Here is a tiny trained network, its code and every weight. The questions are about switching its units off for an input and a class, where a switched-off unit gives its printed mean instead of its output.

import numpy as np


def w(rows, s, z=0):
    codes = np.array(rows[::2]) - 128.0
    scale = np.full(codes.shape[1], s)
    scale[-1] = z or s
    return codes * scale


def f(y):
    return np.maximum(y, 0)


def log_softmax(a):
    a = a - a.max(-1, keepdims=True)
    return a - np.log(np.exp(a).sum(-1, keepdims=True))


def net(x, mask):
    res = np.array(x, float).reshape(1, 5) / 4 @ E
    y = f(res @ A[0][:, :-1].T + A[0][:, -1])
    res = res + np.where(mask, y, B[0][:, -1]) @ B[0][:, :-1]
    return log_softmax(res[-1] @ U[:, :-1].T + U[:, -1])


A, B = {}, {}
E = w([
[98,89,166,151,146,200],'x0',
[135,179,61,250,144,172],'x1',
[120,188,147,33,93,190],'x2',
[55,162,66,72,150,131],'x3',
[106,73,121,115,41,90],'x4',
],0.012)
A[0] = w([
[114,103,146,101,69,113,89],'N1',
[92,91,137,206,67,198,136],'N2',
[141,91,144,187,95,159,94],'N3',
[108,104,100,10,55,110,144],'N4',
[138,188,27,123,88,110,94],'N5',
[116,206,52,156,84,67,86],'N6',
[137,133,123,123,203,169,228],'N7',
[219,165,183,109,131,114,78],'N8',
[66,127,160,45,51,86,138],'N9',
[111,217,161,133,33,186,83],'N10',
[156,137,158,210,134,145,116],'N11',
[97,105,124,178,109,182,3],'N12',
[120,123,169,29,133,233,134],'N13',
[57,117,52,102,137,147,84],'N14',
],0.012,0.0062)
B[0] = w([
[150,120,107,139,93,104,173],'N1',
[131,94,158,78,60,70,201],'N2',
[162,107,145,96,110,107,172],'N3',
[182,81,108,73,75,61,243],'N4',
[68,152,195,160,151,154,187],'N5',
[100,176,254,161,178,147,188],'N6',
[80,154,162,91,114,117,201],'N7',
[148,80,132,101,89,64,174],'N8',
[203,40,80,80,22,62,234],'N9',
[59,245,172,201,167,228,198],'N10',
[124,109,167,36,57,112,186],'N11',
[170,72,96,77,121,95,155],'N12',
[42,227,210,177,197,204,251],'N13',
[124,116,167,112,93,82,179],'N14',
],0.0093,0.015)
U = w([
[157,168,1,169,165,246,1],'0',
[42,242,171,116,168,178,223],'1',
[152,99,130,53,61,87,172],'2',
],0.009,0.0037)

Each question gives the input, the list of numbers given to net, and the class t.
The units are the neurons (one row each of A and B). Each row of codes is followed by its name. A weight is (code - 128) times the scale printed after its matrix; where a second scale follows, it is the last column's (A, B and U).
mask holds one flag per neuron, in row order. A switched-off neuron (its flag False) gives its mean, the last column of its row in B, instead of its output. The means were averaged over made-up inputs and are rounded, as every weight is.
A unit's drop is (log p(t) with every unit on - log p(t) with that unit switched off) / (log p(t) with every unit on - log p(t) with every unit switched off).
k most important neurons: the k neurons with the biggest drops, biggest first
drop when u is switched off: that unit's drop, to one decimal
input [8,2,-1,0,-3], class 2: 2 most important neurons => N10, N2
input [-2,0,7,4,2], class 1: 4 most important neurons => N13, N10, N5, N2
input [6,-8,0,-4,-6], class 1: most important neuron => N13
input [-3,-1,-4,1,0], class 1: 3 most important neurons => N9, N4, N2
input [-7,3,7,6,5], class 1: 4 most important neurons => N10, N6, N5, N2
input [-5,5,-8,0,3], class 1: 3 most important neurons => N6, N9, N4
input [3,5,0,-2,-6], class 2: 3 most important neurons => N13, N11, N10
input [6,2,-7,5,-3], class 2: 2 most important neurons => N13, N10
input [-7,5,-8,-2,-1], class 1: 2 most important neurons => N6, N9
input [1,4,-6,0,-4], class 2: 3 most important neurons => N13, N10, N11
input [-1,6,1,-5,-6], class 2: 2 most important neurons => N13, N11
input [2,-1,-2,-6,-8], class 2: drop when N13 is switched off => 1.7
input [6,7,-7,6,-1], class 2: drop when N13 is switched off => 0.2
